[ 6 53 14 11 21  0 26  4  5  0 26] : Q_905
[17  0 -1 11  1  9 17 16 21  3 39] : Q_195
[ 0 23 -1  6  0  1 19 -1  9  8 12] : Q_438
[10  0 25  3 -1  0  0 25  9 15 41] : Q_673
[ 1  0 17 17  2 32  0  0  1 16  1] : Q_272
[ 8  0  4 15 -1 18 11 16 16  0 21] : Q_480
[-1  0 32 18  1 12 12  7 27 12  0] : Q_742
[14 25  1 -1 26  0  2  0  0 -1 14] : Q_30
[ 0 33  0 28 13  1 13 15  5 29  5] : Q_860
find: [17  0 -1 11  1  9 17 16 21  3 39]  Q_195
common Q_905 Q_742:   [0]
find: [14 25  1 -1 26  0  2  0  0 -1 14]  Q_30
common Q_905 Q_673:   [0]
find: [ 6 53 14 11 21  0 26  4  5  0 26]  Q_905
find: [ 1  0 17 17  2 32  0  0  1 16  1]  Q_272

[ -1   1  16  22   9  -9  -7  19  43  40  14  -7  -6   6   8  -7 -24 -29
 -24 -22 -29 -34 -32 -22 -12   0  16  29  30  14] : Q_632
[ -8  -7  18  42  41  15  -7  -7   6   9  -7 -24 -29 -24 -22 -28 -34 -32
 -23  16   0  15  29  30  15   0   0  15  22  10] : Q_702
[ 30  45  32   4 -10  -2   9   4 -14 -28 -28 -22 -24 -31 -35 -28 -19  -8
   5  22  31  25   8  -2   6  20  19   1 -11   1] : Q_949
[ 10  -9  -7  18  43  40  15  -7  -7   6   9  -7 -24 -29 -24 -22 -28 -34
 -32 -23 -13  -1  15  29  30  15   0   1  15  22] : Q_933
[ 13  22  13  -6  -9  13  40  43  20  -4  -8   4   9  -3 -21 -29 -25 -21
 -27 -33 -33 -25 -14  -3  12  27  31  18   1  -1] : Q_587
[-19  -8   5  21  32  25   8  -3   6  20  19   1 -11   1  30  46  32   4
  -9  -2  17   4 -15 -28 -28 -22 -24 -31 -35 -29] : Q_439
[ -1   1 -23  22   9  -9  -7  19  43  40  14  -7  -6   6   8  -7 -24 -29
 -24 -22 -29   3 -15 -28 -27 -22 -24 -31 -34 -29] : Q_913
[ 30  45 -22   4 -10  -2   9   4 -14 -28 -28 -22 -24 -31 -35 -28 -19  -8
   5  22  31  25  45  -2   6 -10  19   1 -11   1] : Q_577
[-32 -23 -12  -1  15  29  30  15   0   1  15  22  10  -8  -7  18  43  41
  15  -7  -7   6   8  -7 -24 -29 -24 -22 -28 -35] : Q_527
find: [ 30  45 -22   4 -10  -2   9   4 -14 -28 -28 -22 -24 -31 -35 -28 -19  -8
   5  22  31  25  45  -2   6 -10  19   1 -11   1]  Q_577
find: [ 10  -9  -7  18  43  40  15  -7  -7   6   9  -7 -24 -29 -24 -22 -28 -34
 -32 -23 -13  -1  15  29  30  15   0   1  15  22]  Q_933

[ -8  22  39 -14 -13   1]  Q_478
[  6 -30   0   8 -19   0]  Q_747
[ 22 -23   9 -37  -8  18]  Q_427
[-28 -30   0   8 -19   0]  Q_303
[-35 -27 -28   6 -31  -1]  Q_212
[-17  -6 -19 -13  -7   2]  Q_620
[ -7  -2 -27   0   8   4]  Q_789
[11  0 16 -7 31  5]  Q_796
[-31 -12  -7  10  43  33]  Q_164
[ 15   8  14 -11  -1 -29]  Q_735
[-17  -3  28 -13 -31  15]  Q_523
find: [  6 -30   0   8 -19   0]  Q_747
where: [-2]  Q_789, 1
common Q_478 Q_620:   [-13]

[-18   0 -11  15  21   5   0  20   2   7  12   3  20 -39  -2  -3 -11  -3
  -8   9 -10   7  21]  Q_899
[ 10   4  27  -6 -24  -9 -18  18  -3  18   3   6 -22 -42 -27 -17  -7  18
 -43 -18  14 -11  -9]  Q_606
[-42   4  27  -6 -24  -9 -18  18  -3  18   3   6  11 -42 -27 -17  -7  18
 -31 -18  14 -11  -9]  Q_966
[-18   0 -11  15  21   5   0  20 -17   7  12   3  20 -39  -2  -3  19  -3
  -8   9 -10   7  21]  Q_910
where: [-31]  Q_966, 18
find: [-18   0 -11  15  21   5   0  20   2   7  12   3  20 -39  -2  -3 -11  -3
  -8   9 -10   7  21]  Q_899
find: [-42   4  27  -6 -24  -9 -18  18  -3  18   3   6  11 -42 -27 -17  -7  18
 -31 -18  14 -11  -9]  Q_966

[ 5 -7  3 -7  2 20]  Q_495
[  8  -5   8 -12   6  23]  Q_8
[  0  13 -16   8   8  40]  Q_636
[-5 21 29  3 16 18]  Q_33
[ 10 -13   1   2 -12   9]  Q_211
[-4 -1 -8 23 13  7]  Q_766
[ 5 -7  3 -7  2 23]  Q_163
[  9   0  -3  18 -28  -5]  Q_996
[ 29  26  -8  24 -29 -10]  Q_888
[  9   0  -3  18 -28  51]  Q_697
[-21 -17 -20  12 -34  -6]  Q_921
where: [-13]  Q_211, 1
where: [-6]  Q_921, 5
find: [-5 21 29  3 16 18]  Q_33
common Q_697 Q_636:   [0]
where: [-17]  Q_921, 1
common Q_766 Q_8:   [23]
where: [20]  Q_495, 5

